Here is a tiny trained network, its code and every weight. The questions are about switching its units off for an input and a class, where a switched-off unit gives its printed mean instead of its output.

import numpy as np


def w(rows, s, z=0):
    codes = np.array(rows[::2]) - 128.0
    scale = np.full(codes.shape[1], s)
    scale[-1] = z or s
    return codes * scale


def norm(h):
    return h / np.sqrt((h * h).mean(-1, keepdims=True) + 1e-5)


def f(y):
    return np.maximum(y, 0)


def log_softmax(a):
    a = a - a.max(-1, keepdims=True)
    return a - np.log(np.exp(a).sum(-1, keepdims=True))


def net(x, mask):
    res = np.array(x, float).reshape(1, 6) / 4 @ E
    u = 0
    for l in range(2):
        y = f(norm(res) @ A[l][:, :-1].T + A[l][:, -1])
        res = res + np.where(mask[u : u + 7], y, B[l][:, -1]) @ B[l][:, :-1]
        u += 7
    return log_softmax(norm(res)[-1] @ U[:, :-1].T + U[:, -1])


A, B = {}, {}
E = w([
[143,94,130,120,107,93,125,136,150,174,114],'x0',
[119,204,64,162,250,140,193,161,192,228,2],'x1',
[251,102,19,70,170,130,141,165,161,72,150],'x2',
[141,51,96,221,174,64,14,152,30,54,160],'x3',
[122,113,128,119,140,120,121,128,150,137,139],'x4',
[99,119,90,117,114,134,96,134,153,139,131],'x5',
],0.0076)
A[0] = w([
[110,164,165,138,139,147,96,123,118,213,139,66],'L0N0',
[97,140,85,228,207,1,93,203,95,124,137,1],'L0N1',
[144,113,206,35,22,167,137,74,175,94,196,134],'L0N2',
[198,140,125,19,97,116,89,91,101,106,161,79],'L0N3',
[160,49,159,144,143,180,61,99,116,140,179,156],'L0N4',
[25,134,154,198,131,98,165,171,127,172,126,148],'L0N5',
[100,78,187,135,83,150,74,97,99,97,102,57],'L0N6',
],0.0079,0.0048)
B[0] = w([
[76,186,67,164,128,185,167,93,165,145,156,150],'L0N0',
[184,31,118,179,86,240,119,62,159,126,82,197],'L0N1',
[126,83,97,221,151,253,74,88,182,130,4,255],'L0N2',
[191,51,2,151,138,116,196,145,117,159,180,186],'L0N3',
[132,121,149,171,136,29,155,160,89,48,148,203],'L0N4',
[123,186,174,160,88,92,137,74,137,69,142,188],'L0N5',
[94,70,179,78,134,90,57,153,58,167,78,190],'L0N6',
],0.007,0.0097)
A[1] = w([
[210,99,109,122,157,185,150,160,137,167,152,66],'L1N0',
[88,114,179,172,144,141,89,97,108,199,124,173],'L1N1',
[158,199,110,2,130,119,170,237,169,136,104,5],'L1N2',
[96,231,150,73,140,106,173,153,193,132,149,71],'L1N3',
[133,108,152,106,76,30,86,162,82,59,180,182],'L1N4',
[175,180,141,185,204,113,92,93,143,130,131,112],'L1N5',
[65,75,212,180,165,149,63,144,103,185,95,82],'L1N6',
],0.0086,0.0028)
B[1] = w([
[96,90,46,36,184,141,119,141,127,122,134,214],'L1N0',
[167,174,207,157,111,143,115,62,120,89,112,229],'L1N1',
[136,185,206,85,67,100,6,255,178,55,110,178],'L1N2',
[106,124,116,113,147,26,217,115,59,209,244,179],'L1N3',
[131,221,121,87,141,39,225,168,48,206,230,233],'L1N4',
[101,111,119,123,87,171,140,151,212,135,93,169],'L1N5',
[69,155,191,62,118,136,47,149,161,76,94,255],'L1N6',
],0.01,0.0074)
U = w([
[90,133,227,226,79,232,61,40,185,74,20,247],'0',
[178,24,18,132,187,238,92,126,157,118,68,248],'1',
[75,160,241,124,125,52,53,118,13,101,152,6],'2',
[186,91,50,167,122,57,162,143,68,100,222,28],'3',
[59,224,185,158,127,95,197,75,136,239,140,91],'4',
[123,203,123,45,129,105,100,227,215,118,114,50],'5',
],0.011,0.0021)

Each question gives the input, the list of numbers given to net, and the class t.
The units are the neurons (one row each of A and B). Each row of codes is followed by its name. A weight is (code - 128) times the scale printed after its matrix; where a second scale follows, it is the last column's (A, B and U).
mask holds one flag per neuron, layer by layer. A switched-off neuron (its flag False) gives its mean, the last column of its row in B, instead of its output. The means were averaged over made-up inputs and are rounded, as every weight is.
A unit's drop is (log p(t) with every unit on - log p(t) with that unit switched off) / (log p(t) with every unit on - log p(t) with every unit switched off).
The circuit of an input: a set's keep is (log p(t) with only the set's units on - log p(t) with every unit switched off) / (log p(t) with every unit on - log p(t) with every unit switched off). Starting from the 12 units with the biggest drops (on a tie, the unit counted first), units are removed one at a time, each time the one whose removal leaves the highest keep (on an exact tie, the one counted first), for as long as the keep stays at least 0.8.
units of the circuit, in order: the units of the circuit, biggest drop first
k most important neurons: the k neurons with the biggest drops, biggest first
top k neurons in layer l: the k neurons of layer l with the biggest drops, biggest first
drop of u: that unit's drop, to one decimal
input [3,1,-3,-3,-3,-1], class 4: 4 most important neurons => (L0N1, L1N3, L0N2, L0N6)
input [-2,-7,0,-1,7,8], class 0: units of the circuit, in order => (L0N2)
input [5,-6,2,-2,-6,-3], class 1: units of the circuit, in order => (L0N2, L0N3)
input [4,1,0,7,0,4], class 0: 2 most important neurons => (L0N1, L0N3)
input [-7,-7,2,5,3,5], class 3: units of the circuit, in order => (L0N3, L1N6)
input [1,-7,-6,0,-8,-4], class 0: 2 most important neurons => (L0N2, L1N3)
input [-5,1,0,-2,8,0], class 4: top 3 neurons in layer 0 => (L0N2, L0N1, L0N3)
input [-7,-7,8,-2,-6,4], class 1: 2 most important neurons => (L0N2, L1N4)
input [-5,-8,-5,0,3,-7], class 0: 2 most important neurons => (L0N2, L1N3)
input [-5,1,-6,-1,3,2], class 4: units of the circuit, in order => (L0N2, L0N0)
input [-2,-5,1,8,-1,-2], class 3: top 2 neurons in layer 0 => (L0N2, L0N4)
input [1,-7,1,-6,2,5], class 1: top 2 neurons in layer 0 => (L0N3, L0N2)
input [8,8,-1,3,7,-1], class 0: 2 most important neurons => (L0N3, L0N5)
input [-7,-2,1,5,6,7], class 3: top 2 neurons in layer 0 => (L0N2, L0N4)
input [-7,0,6,-6,-3,8], class 1: units of the circuit, in order => (L1N6)
input [-4,7,0,6,3,-7], class 0: top 2 neurons in layer 0 => (L0N3, L0N5)
input [8,-5,2,2,3,6], class 3: top 2 neurons in layer 0 => (L0N3, L0N4)
input [-6,5,2,-1,-8,4], class 5: 3 most important neurons => (L0N2, L1N2, L0N1)
input [0,-7,3,-1,-1,-7], class 1: top 2 neurons in layer 0 => (L0N2, L0N3)
input [2,-6,-1,-2,7,5], class 0: most important neuron => (L0N2)
input [8,-7,5,-1,-4,-3], class 1: drop of L0N2 => 1.9
input [-8,-3,5,-8,-8,8], class 1: drop of L0N5 => 0.0
input [3,-3,3,-8,0,-7], class 1: drop of L0N2 => 0.1
